-2.700; -1.306; 3.211; -3.999
-2.791; 1.112; -2.802; 3.417
-2.769; -1.309; 2.853; -2.493
-2.759; -1.418; 1.575; 2.902
-2.823; -1.367; 3.081; -4.177
-2.794; 1.470; -2.467; 3.290
-2.786; -1.824; 0.735; 4.778
-2.674; -0.361; 1.932; 2.836
-2.644; -1.212; 3.347; -4.837
-2.819; -0.028; -3.130; 2.409
->
-2.644; -1.212; 3.347; -4.837
-2.700; -1.306; 3.211; -3.999
-2.823; -1.367; 3.081; -4.177
-2.769; -1.309; 2.853; -2.493
-2.674; -0.361; 1.932; 2.836
-2.759; -1.418; 1.575; 2.902
-2.786; -1.824; 0.735; 4.778
-2.794; 1.470; -2.467; 3.290
-2.791; 1.112; -2.802; 3.417
-2.819; -0.028; -3.130; 2.409

1.308; -6.206; -2.783; -0.567; 3.452; -2.821; 2.614; 1.517; -1.366; 0.800
-1.997; 5.348; 0.256; -2.906; -2.740; 0.395; 1.791; 1.322; -2.817; 0.966
1.671; -2.631; 0.488; -2.021; 6.102; -3.697; 0.219; -0.127; -3.638; 0.755
->
1.671; -2.631; 0.488; -2.021; 6.102; -3.697; 0.219; -0.127; -3.638; 0.755
-1.997; 5.348; 0.256; -2.906; -2.740; 0.395; 1.791; 1.322; -2.817; 0.966
1.308; -6.206; -2.783; -0.567; 3.452; -2.821; 2.614; 1.517; -1.366; 0.800

1.270; 1.124; 0.860; 2.505; 3.631; 1.042; -1.083; -0.010; 5.167; 2.097; 0.142; -0.481
1.969; 2.332; -1.068; 2.777; -1.027; 1.685; -0.267; 1.365; 1.214; -3.921; -1.046; -1.135
0.318; 3.745; -1.125; 3.048; 0.635; 1.233; 0.202; 2.160; 2.120; -2.416; -1.190; -1.587
2.391; 1.427; 0.606; 2.832; 4.241; 1.370; -1.219; -0.387; 5.303; 2.542; 0.680; -0.652
1.720; 0.145; 0.804; -2.882; 0.517; -0.212; 0.395; -1.779; -0.439; -1.096; 0.491; -1.348
2.323; -3.818; -0.262; -2.199; 0.382; 1.471; 1.435; -0.239; -0.475; -3.780; -0.608; -0.783
2.682; -0.201; 0.347; 2.243; 3.533; 1.153; -0.888; 0.834; 3.593; 1.339; 0.430; -1.119
1.047; -0.680; 1.423; -3.676; 1.087; 1.039; 0.444; -1.539; 1.134; -0.704; -0.247; -0.475
->
1.047; -0.680; 1.423; -3.676; 1.087; 1.039; 0.444; -1.539; 1.134; -0.704; -0.247; -0.475
1.270; 1.124; 0.860; 2.505; 3.631; 1.042; -1.083; -0.010; 5.167; 2.097; 0.142; -0.481
1.720; 0.145; 0.804; -2.882; 0.517; -0.212; 0.395; -1.779; -0.439; -1.096; 0.491; -1.348
2.391; 1.427; 0.606; 2.832; 4.241; 1.370; -1.219; -0.387; 5.303; 2.542; 0.680; -0.652
2.682; -0.201; 0.347; 2.243; 3.533; 1.153; -0.888; 0.834; 3.593; 1.339; 0.430; -1.119
2.323; -3.818; -0.262; -2.199; 0.382; 1.471; 1.435; -0.239; -0.475; -3.780; -0.608; -0.783
1.969; 2.332; -1.068; 2.777; -1.027; 1.685; -0.267; 1.365; 1.214; -3.921; -1.046; -1.135
0.318; 3.745; -1.125; 3.048; 0.635; 1.233; 0.202; 2.160; 2.120; -2.416; -1.190; -1.587

0.891; -2.705; 4.959; -3.735; -3.926; -5.093; -0.402; -3.905
1.712; 2.697; 0.105; -4.252; -3.933; -1.096; -0.149; 3.834
3.570; -2.586; 2.989; -0.975; 5.312; -3.219; 1.105; 3.583
-2.420; -0.685; 2.951; 4.101; -1.587; 3.133; 0.018; 4.397
-4.551; 3.138; 3.060; 2.127; 0.080; -2.623; 4.510; 4.030
5.290; -2.109; -1.389; 0.488; 2.126; -4.911; 1.377; 2.545
2.692; -0.409; 0.226; 4.457; -3.746; 3.537; 4.635; 2.884
4.198; -2.038; 3.924; 3.800; -2.294; -1.555; -1.382; 0.755
-4.173; -1.955; -3.931; 0.590; 2.610; -0.051; -4.896; -3.772
-0.517; -1.694; -5.275; 5.031; 2.341; -4.489; -2.670; 1.999
->
0.891; -2.705; 4.959; -3.735; -3.926; -5.093; -0.402; -3.905
4.198; -2.038; 3.924; 3.800; -2.294; -1.555; -1.382; 0.755
-4.551; 3.138; 3.060; 2.127; 0.080; -2.623; 4.510; 4.030
3.570; -2.586; 2.989; -0.975; 5.312; -3.219; 1.105; 3.583
-2.420; -0.685; 2.951; 4.101; -1.587; 3.133; 0.018; 4.397
2.692; -0.409; 0.226; 4.457; -3.746; 3.537; 4.635; 2.884
1.712; 2.697; 0.105; -4.252; -3.933; -1.096; -0.149; 3.834
5.290; -2.109; -1.389; 0.488; 2.126; -4.911; 1.377; 2.545
-4.173; -1.955; -3.931; 0.590; 2.610; -0.051; -4.896; -3.772
-0.517; -1.694; -5.275; 5.031; 2.341; -4.489; -2.670; 1.999

-2.838; -2.337; -3.017; 3.494; 6.448; 6.184
2.754; 5.016; 0.834; -1.807; -1.149; -2.097
-2.812; -2.061; -3.087; 3.284; 6.365; 5.993
-2.784; -2.268; -2.995; 3.516; 6.402; 6.155
3.336; 4.569; 0.650; -3.181; -3.593; -3.879
-2.609; -2.035; -2.714; 3.506; 6.395; 6.070
3.557; 5.121; 0.978; -3.110; -3.435; -3.912
3.221; 4.085; 0.549; -2.935; -3.560; -3.636
-2.764; -2.100; -2.993; 3.385; 6.379; 6.046
3.181; 3.812; 0.585; -2.739; -3.481; -3.450
3.235; 4.059; 0.622; -2.936; -3.542; -3.629
-2.077; -1.383; -2.324; 3.568; 5.993; 5.721
->
3.557; 5.121; 0.978; -3.110; -3.435; -3.912
2.754; 5.016; 0.834; -1.807; -1.149; -2.097
3.336; 4.569; 0.650; -3.181; -3.593; -3.879
3.235; 4.059; 0.622; -2.936; -3.542; -3.629
3.181; 3.812; 0.585; -2.739; -3.481; -3.450
3.221; 4.085; 0.549; -2.935; -3.560; -3.636
-2.077; -1.383; -2.324; 3.568; 5.993; 5.721
-2.609; -2.035; -2.714; 3.506; 6.395; 6.070
-2.764; -2.100; -2.993; 3.385; 6.379; 6.046
-2.784; -2.268; -2.995; 3.516; 6.402; 6.155
-2.838; -2.337; -3.017; 3.494; 6.448; 6.184
-2.812; -2.061; -3.087; 3.284; 6.365; 5.993

3.847; -4.223; 2.209; -2.832
2.613; -3.690; -4.019; -3.477
5.662; -1.546; -0.716; -0.507
2.736; 5.008; -1.509; 3.804
->
3.847; -4.223; 2.209; -2.832
5.662; -1.546; -0.716; -0.507
2.736; 5.008; -1.509; 3.804
2.613; -3.690; -4.019; -3.477
